Small tables with named rows and columns. After each table, cells are looked up by row and column.

Fanen:
,Ladav,Fol,Niziz,Bipages,Tak,Vozup,Vefup,Ton
Vomadu,142,142,178,141,192,96,178,117
Vob,114,132,123,136,41,217,102,167
Dob,151,163,152,107,139,118,131,121
Gav,219,141,129,126,183,150,147,134

Vefup of Vomadu: 178
Vefup of Vob: 102
Tak of Gav: 183
Bipages of Vob: 136
Fol of Vomadu: 142
Tak of Dob: 139
Vozup of Vomadu: 96
Vozup of Dob: 118
Bipages of Dob: 107
Vozup of Gav: 150
Vefup of Dob: 131
Vefup of Gav: 147
Fol of Gav: 141
Ton of Gav: 134
Bipages of Gav: 126
Ton of Dob: 121
Which row has the largest Tak? Vomadu

Dol
|  | Geg | Zoke | Gudeb | Voz | Zetosu | Fuvu | Rir |
|---|---|---|---|---|---|---|---|
| Lar | 45.700 | 48.490 | 49.130 | 49.460 | 47.534 | 48.356 | 47.764 |
| Fiti | 48.753 | 67.436 | 44.489 | 28.604 | 94.313 | 44.693 | 17.806 |
| Nam | 51.905 | 49.749 | 47.445 | 50.753 | 51.545 | 52.425 | 52.192 |
| Fuva | 48.595 | 48.219 | 46.961 | 49.333 | 48.400 | 46.424 | 47.713 |
| Nuzi | 48.025 | 50.764 | 48.370 | 48.576 | 49.330 | 48.605 | 51.669 |
| Lazir | 45.484 | 50.504 | 48.611 | 52.854 | 50.922 | 44.933 | 57.928 |
| Nukizum | 46.183 | 49.134 | 49.142 | 48.356 | 48.627 | 48.758 | 49.015 |
| Fon | 51.549 | 48.969 | 51.892 | 48.744 | 49.431 | 49.881 | 46.194 |
| Lal | 47.435 | 48.285 | 49.872 | 50.926 | 48.092 | 48.540 | 51.329 |
| Tis | 54.594 | 48.977 | 48.518 | 47.108 | 50.274 | 48.451 | 51.925 |
| Fatukiz | 42.905 | 43.560 | 51.402 | 35.996 | 51.124 | 49.771 | 29.820 |
| Gomit | 55.472 | 39.541 | 52.171 | 61.535 | 50.627 | 52.506 | 45.656 |
| Nodop | 46.040 | 50.567 | 50.620 | 48.392 | 48.293 | 48.317 | 49.087 |

Rir of Fuva = 47.713
Fuvu of Fuva = 46.424
Zoke of Lal = 48.285
Gudeb of Lal = 49.872
Gudeb of Fatukiz = 51.402
Zetosu of Lar = 47.534
Gudeb of Tis = 48.518
Zoke of Gomit = 39.541
Fuvu of Nodop = 48.317
Voz of Nukizum = 48.356
Zoke of Tis = 48.977
Geg of Fuva = 48.595
Fuvu of Gomit = 52.506
Rir of Fon = 46.194

Table Turetu
	Zefuz	Kov	Badof	Lun	Basu	Duv	Ruzupe	Mus	Zopo
Vize	59599	65322	85564	70149	66718	52562	62731	55977	91202
Vad	64461	64660	86999	58604	56976	56369	66697	55679	91939
Votepab	56757	58518	91329	80154	63945	54588	75205	53403	91055
Repopop	57393	62137	81279	70184	58177	51020	70017	59622	95924
Sifusip	54613	31936	81464	64258	38167	48271	70891	57237	94654
Rer	58284	62374	83936	74062	72160	52968	74748	56220	91339
Gipam	53485	51486	25847	51355	54038	57679	52193	55515	34325
Rem	51125	94224	82287	24638	72483	77123	38183	42015	17771

Badof of Sifusip: 81464
Basu of Rem: 72483
Basu of Vize: 66718
Duv of Votepab: 54588
Zefuz of Vad: 64461
Duv of Vad: 56369
Ruzupe of Rem: 38183
Zopo of Vad: 91939
Duv of Sifusip: 48271
Badof of Gipam: 25847
Zopo of Vize: 91202
Ruzupe of Gipam: 52193
Basu of Gipam: 54038
Kov of Rer: 62374
Badof of Rem: 82287
Basu of Sifusip: 38167
Ruzupe of Vad: 66697
Which row has the largest Mus? Repopop

Galig =
cols = Vetoz, Suzosid, Rumik, Komapod, Lamuv, Fuz, Vone, Gonumun, Bolukam
Kiseko: [0.5, 0.9, 0.7, 0.7, 0.6, 0.6, 0.1, 0.5, 0.7]
Tuk: [0.5, 0.7, 0.5, 0.6, 0.6, 0.5, 0.2, 0.2, 0.6]
Ras: [0.7, 0.7, 0.6, 0.6, 0.5, 0.2, 0.6, 0.3, 0.2]
Mugu: [0.6, 0.3, 0.3, 0.6, 0.7, 0.6, 0.8, 0.3, 0.7]

Suzosid of Kiseko is 0.9
Bolukam of Ras is 0.2
Vone of Ras is 0.6
Bolukam of Tuk is 0.6
Lamuv of Ras is 0.5
Bolukam of Mugu is 0.7
Suzosid of Tuk is 0.7
Vetoz of Ras is 0.7
Suzosid of Ras is 0.7
Vetoz of Tuk is 0.5
Komapod of Tuk is 0.6
Fuz of Kiseko is 0.6
Which row has the largest Lamuv? Mugu

Viga:
|  | Fem | Taga | Fumuv | Lilub | Fanage | Voloti |
|---|---|---|---|---|---|---|
| Reke | 115 | 86 | 122 | 138 | 93 | 70 |
| Goforuv | 120 | 75 | 113 | 122 | 110 | 75 |
| Dalivig | 25 | 40 | 101 | 168 | 162 | 65 |
| Tinu | 62 | 67 | 82 | 102 | 101 | 73 |
| Vis | 35 | 43 | 95 | 132 | 128 | 58 |
| Vovom | 69 | 69 | 69 | 67 | 70 | 72 |
| Kisazuf | 19 | 115 | 59 | 94 | 8 | 50 |
| Godi | 82 | 83 | 80 | 89 | 21 | 72 |
| Siz | 70 | 69 | 69 | 69 | 68 | 69 |
| Dofegez | 50 | 110 | 103 | 119 | 24 | 85 |
| Zoru | 78 | 78 | 84 | 89 | 62 | 63 |
| Lupunu | 46 | 50 | 87 | 112 | 114 | 60 |
| Pasur | 132 | 80 | 129 | 75 | 45 | 198 |

What is the Fumuv of Kisazuf in Viga?
59
What is the Fanage of Lupunu in Viga?
114
What is the Taga of Goforuv in Viga?
75
What is the Fumuv of Dofegez in Viga?
103
What is the Voloti of Lupunu in Viga?
60
What is the Lilub of Dofegez in Viga?
119
Which row has the largest Fem? Pasur

Table Donibi
         Divika  Podepo  Bozumil   Suf    Tem  Pevug   Mili  Nunoma  Memaku   Rati
Befazu     3.18    3.43     2.90  1.95   0.35   2.01   0.08   -1.83    2.23   1.63
Muf        3.86    4.07     2.00  1.95   0.35   5.03  -1.39    2.30    0.27   2.35
Satalub    1.81    2.79     3.80  0.02  -2.94  -7.05   5.95    2.30    4.19  -0.55
Lur        1.81    2.15     7.40  4.53   3.65  -1.01   4.48    0.65    8.11   3.07
Doli       1.81    0.88     2.90  1.95   2.55   2.01   1.55    0.65    2.23   2.35

Doli, Pevug -> 2.01
Satalub, Memaku -> 4.19
Lur, Pevug -> -1.01
Lur, Suf -> 4.53
Befazu, Mili -> 0.08
Satalub, Rati -> -0.55
Befazu, Bozumil -> 2.90
Muf, Rati -> 2.35
Satalub, Tem -> -2.94
Muf, Divika -> 3.86
Befazu, Pevug -> 2.01
Satalub, Podepo -> 2.79
Lur, Podepo -> 2.15
Muf, Mili -> -1.39
Doli, Rati -> 2.35
Muf, Suf -> 1.95
Befazu, Podepo -> 3.43
Row with the largest Divika: Muf

